Below are the code and all the weights of a small trained network. Each question names an input and a class and asks about switching units off, where a switched-off unit gives its printed mean instead of its output.

import numpy as np


def w(rows, s, z=0):
    codes = np.array(rows[::2]) - 128.0
    scale = np.full(codes.shape[1], s)
    scale[-1] = z or s
    return codes * scale


def norm(h):
    return h / np.sqrt((h * h).mean(-1, keepdims=True) + 1e-5)


def f(y):
    return np.maximum(y, 0)


def log_softmax(a):
    a = a - a.max(-1, keepdims=True)
    return a - np.log(np.exp(a).sum(-1, keepdims=True))


def net(x, mask):
    res = np.array(x, float).reshape(1, 3) / 4 @ E
    u = 0
    for l in range(4):
        y = f(norm(res) @ A[l][:, :-1].T + A[l][:, -1])
        res = res + np.where(mask[u : u + 4], y, B[l][:, -1]) @ B[l][:, :-1]
        u += 4
    return log_softmax(norm(res)[-1] @ U[:, :-1].T + U[:, -1])


A, B = {}, {}
E = w([
[65,126,97,12,78,182,215,215,109,126,75,127],'x0',
[196,122,133,121,178,250,153,64,153,116,136,146],'x1',
[144,134,160,57,20,118,111,98,113,141,179,118],'x2',
],0.0013)
A[0] = w([
[158,114,148,168,149,105,109,104,111,138,174,137,44],'L0N0',
[132,108,159,65,4,115,119,111,121,142,145,129,2],'L0N1',
[185,136,133,120,165,202,112,68,159,118,122,130,39],'L0N2',
[125,122,127,128,126,131,122,128,129,130,129,124,119],'L0N3',
],0.0023,0.0018)
B[0] = w([
[98,149,102,87,134,110,87,93,168,117,47,113,204],'L0N0',
[99,255,197,58,48,131,133,145,53,58,211,122,250],'L0N1',
[179,93,156,185,177,194,196,182,81,166,198,158,228],'L0N2',
[137,131,128,124,140,123,125,143,127,129,122,141,128],'L0N3',
],0.0023,0.0014)
A[1] = w([
[201,127,153,195,156,77,23,19,217,133,148,104,6],'L1N0',
[119,75,130,203,129,5,50,113,101,180,139,74,112],'L1N1',
[131,133,129,128,130,125,130,120,124,130,121,126,109],'L1N2',
[72,145,88,57,96,122,168,167,177,111,50,154,29],'L1N3',
],0.0017,0.0013)
B[1] = w([
[76,163,76,86,148,89,7,40,168,80,30,167,240],'L1N0',
[147,212,170,182,103,99,98,130,218,22,86,252,250],'L1N1',
[131,132,129,136,122,126,130,150,144,142,124,129,128],'L1N2',
[83,78,135,157,176,127,2,31,130,150,58,112,192],'L1N3',
],0.0019)
A[2] = w([
[129,119,119,134,130,116,128,126,125,128,140,121,86],'L2N0',
[104,101,129,160,132,43,108,133,85,166,130,92,51],'L2N1',
[147,127,131,47,7,86,112,122,94,138,205,74,7],'L2N2',
[79,45,36,32,129,175,241,204,132,195,71,89,80],'L2N3',
],0.0019,0.0012)
B[2] = w([
[134,122,128,135,118,107,126,123,123,129,132,150,128],'L2N0',
[190,146,116,112,87,148,153,123,182,112,134,165,153],'L2N1',
[98,219,205,86,103,126,167,131,51,108,187,137,231],'L2N2',
[71,101,109,125,179,73,4,81,64,137,49,47,251],'L2N3',
],0.0022,0.0018)
A[3] = w([
[134,110,114,163,181,146,126,119,164,128,106,137,87],'L3N0',
[209,47,143,153,165,205,168,105,124,163,180,123,9],'L3N1',
[130,145,154,46,13,120,152,138,109,130,196,114,11],'L3N2',
[103,149,137,151,86,89,159,254,155,113,122,151,79],'L3N3',
],0.0035,0.0011)
B[3] = w([
[130,139,138,43,37,118,116,126,123,145,152,113,196],'L3N0',
[180,231,39,174,212,154,207,165,170,235,222,4,193],'L3N1',
[76,228,224,108,91,131,158,170,43,78,199,162,254],'L3N2',
[166,54,85,138,90,210,228,141,149,159,167,151,191],'L3N3',
],0.0032,0.0031)
U = w([
[125,38,90,176,82,111,232,189,183,122,116,183,110],'0',
[177,2,187,120,127,115,149,117,134,129,130,118,2],'1',
[190,174,95,149,197,172,170,113,165,189,189,58,158],'2',
[155,145,142,165,134,75,24,69,203,86,95,182,158],'3',
[67,44,101,77,161,141,98,150,94,144,18,74,172],'4',
[90,191,213,85,68,125,157,153,62,91,188,143,164],'5',
],0.0089,0.0032)

Each question gives the input, the list of numbers given to net, and the class t.
The units are the neurons (one row each of A and B). Each row of codes is followed by its name. A weight is (code - 128) times the scale printed after its matrix; where a second scale follows, it is the last column's (A, B and U).
mask holds one flag per neuron, layer by layer. A switched-off neuron (its flag False) gives its mean, the last column of its row in B, instead of its output. The means were averaged over made-up inputs and are rounded, as every weight is.
A unit's drop is (log p(t) with every unit on - log p(t) with that unit switched off) / (log p(t) with every unit on - log p(t) with every unit switched off).
The circuit of an input: a set's keep is (log p(t) with only the set's units on - log p(t) with every unit switched off) / (log p(t) with every unit on - log p(t) with every unit switched off). Starting from the 12 units with the biggest drops (on a tie, the unit counted first), units are removed one at a time, each time the one whose removal leaves the highest keep (on an exact tie, the one counted first), for as long as the keep stays at least 0.8.
circuit, biggest first: the units of the circuit, biggest drop first
most important unit: the unit with the biggest drop
top k neurons: the k neurons with the biggest drops, biggest first
drop when u is switched off: that unit's drop, to one decimal
input [-8,2,8], class 3: circuit, biggest first => [L1N0 L3N2]
input [-4,5,3], class 2: circuit, biggest first => [L0N2 L3N1]
input [5,7,-3], class 2: top 2 neurons => [L3N1 L0N2]
input [-1,0,-7], class 3: most important unit => L0N2
input [-3,-8,-2], class 0: top 2 neurons => [L3N3 L2N3]
input [-7,-7,6], class 3: circuit, biggest first => [L1N1 L3N2]
input [7,0,1], class 4: circuit, biggest first => [L2N3 L1N3 L3N2]
input [-5,-7,4], class 3: circuit, biggest first => [L1N1 L3N2]
input [-6,-4,6], class 3: circuit, biggest first => [L1N0 L3N2]
input [6,5,2], class 4: top 2 neurons => [L2N3 L3N2]
input [-1,-1,-6], class 0: top 4 neurons => [L2N3 L3N2 L1N3 L1N0]
input [6,8,0], class 2: top 3 neurons => [L3N1 L0N2 L1N0]
input [-1,0,-2], class 3: drop when L3N2 is switched off => 0.3
input [-2,-6,-1], class 0: most important unit => L3N3
input [8,3,1], class 4: drop when L2N3 is switched off => 0.4
input [6,5,-3], class 4: drop when L2N3 is switched off => 0.6
